Here is a tiny trained network, its code and every weight. The questions are about switching its units off for an input and a class, where a switched-off unit gives its printed mean instead of its output.

import numpy as np


def w(rows, s, z=0):
    codes = np.array(rows[::2]) - 128.0
    scale = np.full(codes.shape[1], s)
    scale[-1] = z or s
    return codes * scale


def norm(h):
    return h / np.sqrt((h * h).mean(-1, keepdims=True) + 1e-5)


def f(y):
    return y / 2 * (1 + np.tanh(0.7978845608 * (y + 0.044715 * y**3)))


def log_softmax(a):
    a = a - a.max(-1, keepdims=True)
    return a - np.log(np.exp(a).sum(-1, keepdims=True))


def net(x, mask):
    res = np.array(x, float).reshape(1, 7) / 4 @ E
    u = 0
    for l in range(2):
        y = f(norm(res) @ A[l][:, :-1].T + A[l][:, -1])
        res = res + np.where(mask[u : u + 7], y, B[l][:, -1]) @ B[l][:, :-1]
        u += 7
    return log_softmax(norm(res)[-1] @ U[:, :-1].T + U[:, -1])


A, B = {}, {}
E = w([
[105,241,159],'x0',
[81,193,130],'x1',
[202,175,84],'x2',
[254,180,157],'x3',
[79,52,174],'x4',
[150,102,22],'x5',
[82,110,231],'x6',
],0.0076)
A[0] = w([
[101,73,62,78],'0.n1',
[143,40,233,240],'0.n2',
[240,230,2,32],'0.n3',
[60,108,36,2],'0.n4',
[108,146,129,7],'0.n5',
[94,198,121,97],'0.n6',
[190,142,248,155],'0.n7',
],0.007,0.0058)
B[0] = w([
[150,94,126,131],'0.n1',
[253,85,233,255],'0.n2',
[244,157,184,176],'0.n3',
[104,62,60,119],'0.n4',
[27,206,80,100],'0.n5',
[123,95,184,128],'0.n6',
[154,50,147,190],'0.n7',
],0.0064,0.0058)
A[1] = w([
[72,185,176,86],'1.n1',
[45,168,181,130],'1.n2',
[65,197,201,145],'1.n3',
[229,101,84,252],'1.n4',
[81,188,216,200],'1.n5',
[123,44,95,242],'1.n6',
[155,126,253,48],'1.n7',
],0.013,0.0048)
B[1] = w([
[144,107,57,150],'1.n1',
[128,117,4,167],'1.n2',
[168,98,51,182],'1.n3',
[121,172,190,254],'1.n4',
[212,40,33,209],'1.n5',
[18,190,181,203],'1.n6',
[176,31,144,223],'1.n7',
],0.012,0.009)
U = w([
[143,115,31,159],'0',
[13,130,109,112],'1',
[152,130,193,147],'2',
[215,252,115,96],'3',
[183,103,134,178],'4',
[87,139,155,2],'5',
[158,72,157,169],'6',
],0.025,0.0095)

Each question gives the input, the list of numbers given to net, and the class t.
The units are the neurons (one row each of A and B). Each row of codes is followed by its name. A weight is (code - 128) times the scale printed after its matrix; where a second scale follows, it is the last column's (A, B and U).
mask holds one flag per neuron, layer by layer. A switched-off neuron (its flag False) gives its mean, the last column of its row in B, instead of its output. The means were averaged over made-up inputs and are rounded, as every weight is.
A unit's drop is (log p(t) with every unit on - log p(t) with that unit switched off) / (log p(t) with every unit on - log p(t) with every unit switched off).
The circuit of an input: a set's keep is (log p(t) with only the set's units on - log p(t) with every unit switched off) / (log p(t) with every unit on - log p(t) with every unit switched off). Starting from the 12 units with the biggest drops (on a tie, the unit counted first), units are removed one at a time, each time the one whose removal leaves the highest keep (on an exact tie, the one counted first), for as long as the keep stays at least 0.8.
circuit, biggest first: the units of the circuit, biggest drop first
unit that matters most: the unit with the biggest drop
top k neurons: the k neurons with the biggest drops, biggest first
top k neurons in layer l: the k neurons of layer l with the biggest drops, biggest first
drop when u is switched off: that unit's drop, to one decimal
input [-8,1,-2,1,8,0,-5], class 2: top 2 neurons => [0.n2, 1.n2]
input [4,4,-8,-3,8,-1,3], class 0: circuit, biggest first => [1.n2, 1.n5]
input [-5,-8,3,-6,-4,-3,-2], class 1: circuit, biggest first => [1.n6, 1.n7]
input [-5,4,7,3,4,-4,-3], class 2: circuit, biggest first => [1.n5, 1.n4]
input [-1,-1,-2,3,5,4,-5], class 1: top 2 neurons in layer 1 => [1.n6, 1.n7]
input [6,3,3,6,7,-8,-1], class 6: circuit, biggest first => [1.n7]
input [-6,7,7,1,8,7,-4], class 2: circuit, biggest first => [1.n4, 1.n6, 1.n5]
input [-5,4,4,4,-7,2,7], class 2: circuit, biggest first => [1.n2, 1.n5]
input [0,2,-1,7,8,5,-6], class 2: circuit, biggest first => [1.n4, 1.n5]
input [-5,-3,7,1,-6,-4,-3], class 3: top 2 neurons => [1.n7, 0.n2]
input [8,-5,1,-3,0,8,2], class 3: top 2 neurons => [0.n3, 1.n7]
input [-3,-8,1,-5,-4,-2,-8], class 1: top 3 neurons => [1.n6, 0.n2, 1.n7]
input [-4,4,6,-2,1,0,0], class 2: top 3 neurons => [1.n4, 0.n3, 1.n2]
input [7,-5,-1,1,-2,8,4], class 3: top neuron => [0.n2]
input [-7,-6,-2,4,-2,5,-4], class 3: top 2 neurons => [1.n7, 0.n7]
input [1,8,-5,4,3,3,-6], class 3: top 2 neurons => [0.n2, 1.n7]
input [-4,0,-6,8,0,6,-5], class 3: drop when 1.n7 is switched off => 0.2
input [-8,6,-4,-3,-6,8,-4], class 1: drop when 1.n2 is switched off => 0.0
input [-8,0,6,2,2,-2,-1], class 2: drop when 1.n5 is switched off => 0.1
input [-5,6,-2,-2,-8,-1,2], class 0: unit that matters most => 0.n2
